[[4 5 5 4 5 4 4 4 5 3 3 2 4 4 4 2]
 [3 5 3 5 2 3 4 5 5 4 4 5 3 4 4 2]
 [4 4 5 5 6 3 5 6 3 5 4 5 4 4 4 0]
 [5 5 4 5 4 4 5 4 3 4 4 3 5 4 4 4]
 [3 3 5 4 7 4 6 3 6 4 6 6 4 5 5 3]
 [4 5 3 3 9 4 4 9 4 6 4 5 4 4 5 3]
 [5 5 5 3 2 4 5 5 6 6 6 4 4 2 4 4]
 [4 3 4 4 1 3 4 1 5 5 5 5 5 3 3 6]
 [1 5 5 4 2 5 5 4 5 1 3 4 4 3 3 6]] | 6

[[57 46 61 60 49 52 56 63 65 55 49 71 50 47 50]
 [57 25 45 56 34 25 31 61 82 48 34 69 40 24 25]
 [69 55 56 68 63 50 50 54 69 68 59 59 65 57 57]
 [44 53 79 51 46 72 80 75 48 46 46 84 42 52 58]
 [56 31 82 68 40 44 63 45 38 56 23 93 34 34 51]
 [56 52 27 44 51 45 34 80 99 47 69 40 62 50 34]
 [82 47 68 87 63 34 46 31 55 79 43 71 61 50 60]] | 60

[[ 14   9  26  19  12  10   3  15   5   8   6  -8 -16  25]
 [-14   6   8  11  -9  -5  -6  16   0 -11  -4  19   2   8]
 [ 28   5   6  23  10   2 -13  32  11   0   2  21   0  12]
 [ -8  -4   3  14  14  23 -13   8 -12  -8  28 -25 -26  -2]
 [-12  15   7  24 -11  -7 -13  24   0 -15  -1  18   5  15]
 [ -9  15  11  11   7  15  -6   6   2 -10  12   7  13  20]
 [ 37   9   2   5   3  -3  16 -11  12   8 -13 -20  15   8]
 [ 27   5  -5  -9  30  33 -32  -3  13 -19  32   1  25  -2]
 [-16   9  18 -19   6   5 -11 -23   8  -6   1  -2   5  20]] | 20

[[102 143 185 107 182 186 184 103 139  84 183 168 121]
 [105 149 153 111 157 204 149 106 224 186 167 191 126]
 [131 134 184 124 183 169 185 132 109  46 175 138 147]
 [ 82 157 182  84 174 217 179  86 154 110 186 200 107]
 [107 123 183 115 186 182 183 117 162 113 184 151 127]
 [147 106 150 156 153 155 146 151 191 137 159 133 158]
 [122 197 146 115 126 165 134 122 154 179 136 185 119]
 [184 170 139 191 134 117 145 192 116 146 138 139 177]
 [133 102 184 137 175 170 178 139 145  91 180 135 150]
 [128 137 150 137 146 191 139 125 236 193 166 191 140]
 [109 195 166 108 156 192 149 110 143 152 158 192 111]
 [186 103 149 183 160 138 154 182 162 155 156 120 177]] | 177

[[49 38 46 46 30 48 43 45 46 47 47]
 [49 41 50 46 40 48 43 45 46 47 43]
 [48 43 42 46 36 48 55 45 46 53 40]
 [48 50 45 48 34 50 41 45 56 64 40]
 [49 51 40 46 48 48 43 45 46 47 49]
 [45 43 64 48 45 49 43 46 46 47 32]
 [47 43 46 46 36 48 40 45 46 41 42]
 [48 60 50 47 31 52 76 45 46 48 40]
 [48 34 46 46 36 43 33 45 43 44 19]
 [47 35 46 44 44 46 64 45 36 32 37]] | 37

[[479 697 137 818 543 248 244 892 868 422]
 [912 867 630 815 124 824 217 176 859 857]
 [146 433 497 678 179 460 367 680 926 922]
 [175 691 485 761 476 855 528 196 367 494]
 [336 347 541 746 677 904 332 553 287 375]
 [816 907 349 135 598 546 583 650 863 203]
 [741 225 160 145 234 579 671 555 252 595]
 [176 251 781 733 293 865 653 181 399 154]
 [545 188 389 345 904 675 268 673 322 344]
 [560 629 860 224 565 770 766 257 252 898]] | 898

[[-23   5 -12  -1  -5   2  -5 -33 -43   7  11]
 [ -6   8   6  -1   0   4  -2   9 -13  13   9]
 [ 21 -25  -8  -4  -9  17  -1  20  16 -20 -18]
 [ -9  18  17  -1  -6  14   8 -17 -30   5  25]
 [-21 -20  13  -8 -11 -26 -19  37  32  -7  -5]
 [ 27 -20 -42 -11  -4  27  22 -21 -31  -9 -18]
 [ -5   7 -22  -6   0  17  -3 -27 -43 -13   4]] | 4

[[ 19   3  15  -8  44 -26   4  20  17   6 -17  18  12  28   0  11]
 [ 15 -10  21 -23  36 -17  15   2  20   8 -17  14  18  23  -2   4]
 [ 16  -7  19 -20  39 -21  12   7  19   7 -18  15  17  25  -1   6]
 [ 18  -3  18 -15  42 -23   9  13  18   7 -18  17  15  26  -1   8]
 [ 16  -8  20 -21  37 -20  13   5  19   7 -18  15  16  24  -2   5]
 [ 19   4  14  -6  45 -26   3  22  16   6 -17  19  11  28   1  12]
 [ 15  -9  20 -23  37 -19  14   4  19   7 -17  14  18  23  -2   4]
 [ 17  -5  19 -18  40 -21  11   9  19   7 -18  16  16  25  -1   7]
 [ 17  -4  18 -17  41 -22  10  11  19   7 -18  16  15  26  -1   7]
 [ 19   2  15 -10  43 -25   5  19  16   6 -18  18  13  28   0  11]
 [ 18  -1  17 -13  43 -24   8  15  18   6 -18  17  14  27  -1   9]
 [ 18   0  16 -11  44 -25   6  16  17   6 -18  17  13  27   0  10]] | 10

[[27 65 46 71 23 61 70 72 26 68 63]
 [75 59 76 52 82 59 48 44 84 44 55]
 [79 35 20 32 69 36 37 44 75 38 38]
 [58 39 75 44 71 39 41 40 57 35 42]
 [26 66 49 66 29 66 68 68 21 72 63]
 [80 39 35 36 76 37 35 37 81 36 42]
 [42 77 70 67 55 78 65 64 51 72 73]
 [33 45 61 54 30 45 53 47 27 50 41]
 [62 33 28 37 56 32 36 42 57 38 36]
 [46 44 54 38 43 46 38 37 42 44 43]] | 43
---
((221, -520, 595, 567), (221, -520, 402, 676)) -> 402
(8451, 2780, 2365, 4374, 6545) -> 4374
(27, 51, 45, 31, 82, 6) -> 82
(6, 7, 2, 6, 1, 5, 6) -> 5
(-16, -45, -8, -37, -12, 41) -> -12
((170, 451, 95, 265, 637), (519, 807, 436, 559, 302)) -> 559
(-634, 667, 127, 453, 2) -> 453
(-6, 24, 39, 16, -36, 24) -> -36
(26, -23, -28, 7) -> -28
